Below is a small trained network, with its code and all its weights. Each question gives an input and a class and asks what happens when units are switched off, that is, made to give their printed mean instead of their output.

import numpy as np


def w(rows, s, z=0):
    codes = np.array(rows[::2]) - 128.0
    scale = np.full(codes.shape[1], s)
    scale[-1] = z or s
    return codes * scale


def f(y):
    return np.maximum(y, 0)


def log_softmax(a):
    a = a - a.max(-1, keepdims=True)
    return a - np.log(np.exp(a).sum(-1, keepdims=True))


def net(x, mask):
    res = np.array(x, float).reshape(1, 5) / 4 @ E
    y = f(res @ A[0][:, :-1].T + A[0][:, -1])
    res = res + np.where(mask, y, B[0][:, -1]) @ B[0][:, :-1]
    return log_softmax(res[-1] @ U[:, :-1].T + U[:, -1])


A, B = {}, {}
E = w([
[130,123,133,122,120,142,121,132],'x0',
[155,192,116,146,63,120,100,249],'x1',
[160,181,124,172,141,203,213,121],'x2',
[107,163,14,110,85,139,131,76],'x3',
[112,42,138,210,43,120,149,120],'x4',
],0.012)
A[0] = w([
[188,95,214,137,141,105,128,159,126],'n0',
[162,82,160,67,153,158,155,56,119],'n1',
[96,75,117,183,106,105,115,127,111],'n2',
[107,98,112,119,132,144,123,73,162],'n3',
[130,135,255,144,196,69,104,175,102],'n4',
[161,164,64,138,89,113,130,208,123],'n5',
[181,154,140,154,62,65,72,198,132],'n6',
[78,81,117,108,135,55,90,164,101],'n7',
[85,161,35,88,54,133,117,109,77],'n8',
[100,121,151,181,181,190,166,168,89],'n9',
[74,98,148,150,168,81,201,81,135],'n10',
[86,132,102,188,36,161,105,63,55],'n11',
[113,117,196,157,145,130,157,156,59],'n12',
[102,83,170,84,135,139,164,107,105],'n13',
[154,195,136,159,55,69,122,186,140],'n14',
[158,169,155,174,126,182,143,63,101],'n15',
[103,116,177,233,83,107,138,144,73],'n16',
[85,120,76,149,153,191,204,211,101],'n17',
[26,65,140,34,105,88,80,152,97],'n18',
[144,69,132,131,173,171,103,18,148],'n19',
[225,158,103,184,122,146,208,109,75],'n20',
[145,171,137,186,127,233,204,102,19],'n21',
[102,152,81,93,26,147,149,67,113],'n22',
[123,59,123,181,88,134,150,103,82],'n23',
[146,112,137,208,89,116,126,114,71],'n24',
[69,65,128,202,86,129,156,136,4],'n25',
[180,63,89,174,46,162,131,139,50],'n26',
[125,186,22,115,80,133,108,81,108],'n27',
[108,56,101,131,177,112,174,87,135],'n28',
[159,143,121,140,123,185,160,133,119],'n29',
[176,88,166,145,143,128,31,128,119],'n30',
[70,111,66,86,84,87,78,123,156],'n31',
[163,197,189,30,176,125,150,122,161],'n32',
[126,233,151,194,71,106,102,162,134],'n33',
[53,75,121,185,101,148,112,150,56],'n34',
[111,171,97,72,159,161,135,125,98],'n35',
[173,163,141,167,120,188,141,95,54],'n36',
[137,200,98,86,205,116,53,159,159],'n37',
[132,105,124,116,105,109,64,120,118],'n38',
],0.0099,0.0013)
B[0] = w([
[110,244,154,218,69,123,190,2,215],'n0',
[174,191,140,63,105,134,172,162,216],'n1',
[107,157,83,124,177,138,69,95,193],'n2',
[122,165,180,86,54,148,180,141,185],'n3',
[133,194,160,209,134,122,153,67,254],'n4',
[157,152,171,78,102,135,177,119,228],'n5',
[158,126,164,92,69,127,184,170,239],'n6',
[29,53,88,99,191,87,164,179,201],'n7',
[82,187,173,180,107,141,137,87,220],'n8',
[52,87,121,174,160,76,163,131,194],'n9',
[141,130,183,63,78,110,91,123,207],'n10',
[142,161,106,170,122,177,81,132,217],'n11',
[95,184,162,200,128,137,136,68,187],'n12',
[121,191,129,94,43,162,158,176,183],'n13',
[170,152,201,14,59,149,150,189,233],'n14',
[99,115,113,108,160,63,181,206,200],'n15',
[217,134,62,173,104,165,67,129,214],'n16',
[77,85,126,104,132,24,149,186,202],'n17',
[74,54,43,138,179,54,176,221,225],'n18',
[180,173,179,36,52,138,193,118,238],'n19',
[61,51,124,125,153,68,95,154,229],'n20',
[72,65,43,140,182,79,162,162,253],'n21',
[131,178,171,212,116,175,184,27,215],'n22',
[200,131,67,110,155,186,50,171,212],'n23',
[220,89,67,127,173,182,75,105,191],'n24',
[171,98,84,119,139,123,51,99,217],'n25',
[137,82,105,112,160,207,148,121,218],'n26',
[88,179,182,182,85,142,95,74,230],'n27',
[163,133,147,49,76,84,131,104,208],'n28',
[77,88,114,102,140,94,146,193,191],'n29',
[86,130,113,192,124,57,148,104,190],'n30',
[54,105,94,164,106,84,137,120,202],'n31',
[234,60,105,173,182,179,54,134,242],'n32',
[165,136,167,68,61,154,183,146,228],'n33',
[185,91,81,100,157,127,85,121,193],'n34',
[178,151,69,160,198,145,91,75,194],'n35',
[39,101,77,123,176,55,144,191,194],'n36',
[169,92,73,158,199,209,70,141,239],'n37',
[81,87,125,128,185,83,159,159,174],'n38',
],0.0058,0.011)
U = w([
[182,148,165,5,68,132,151,161,251],'0',
[64,82,95,132,141,74,136,180,4],'1',
[221,117,85,131,157,180,39,129,115],'2',
[107,174,155,218,90,138,137,84,171],'3',
],0.013,0.00034)

Each question gives the input, the list of numbers given to net, and the class t.
The units are the neurons (one row each of A and B). Each row of codes is followed by its name. A weight is (code - 128) times the scale printed after its matrix; where a second scale follows, it is the last column's (A, B and U).
mask holds one flag per neuron, in row order. A switched-off neuron (its flag False) gives its mean, the last column of its row in B, instead of its output. The means were averaged over made-up inputs and are rounded, as every weight is.
A unit's drop is (log p(t) with every unit on - log p(t) with that unit switched off) / (log p(t) with every unit on - log p(t) with every unit switched off).
The circuit of an input: a set's keep is (log p(t) with only the set's units on - log p(t) with every unit switched off) / (log p(t) with every unit on - log p(t) with every unit switched off). Starting from the 12 units with the biggest drops (on a tie, the unit counted first), units are removed one at a time, each time the one whose removal leaves the highest keep (on an exact tie, the one counted first), for as long as the keep stays at least 0.8.
units of the circuit, in order: the units of the circuit, biggest drop first
top k neurons: the k neurons with the biggest drops, biggest first
drop when u is switched off: that unit's drop, to one decimal
input [-4,-5,3,-7,0], class 3: units of the circuit, in order -> [n0]
input [-2,-8,0,8,0], class 0: top 3 neurons -> [n19; n28; n1]
input [-8,-5,6,-5,3], class 1: top 3 neurons -> [n21; n9; n14]
input [-7,4,-1,-5,3], class 3: top 2 neurons -> [n0; n4]
input [0,1,5,6,-2], class 3: top 4 neurons -> [n27; n22; n18; n8]
input [-7,-6,8,-8,3], class 1: top 2 neurons -> [n21; n15]
input [1,1,-5,-7,-6], class 3: top 2 neurons -> [n4; n0]
input [-5,-2,-1,2,1], class 0: top 3 neurons -> [n4; n0; n12]
input [-7,5,4,7,-6], class 3: top 3 neurons -> [n27; n8; n22]
input [-8,6,5,3,3], class 0: top 2 neurons -> [n14; n33]
input [4,1,4,-4,3], class 1: top 2 neurons -> [n22; n27]
input [8,5,-5,-8,3], class 3: top 2 neurons -> [n0; n4]
input [-4,4,6,-7,-8], class 2: top 2 neurons -> [n32; n37]
input [5,-6,-4,7,2], class 3: units of the circuit, in order -> [n22]
input [-8,-7,5,6,4], class 0: drop when n19 is switched off -> 0.2
input [0,-4,1,4,1], class 0: drop when n14 is switched off -> -0.2
input [-2,-3,4,7,-4], class 3: drop when n27 is switched off -> 0.1
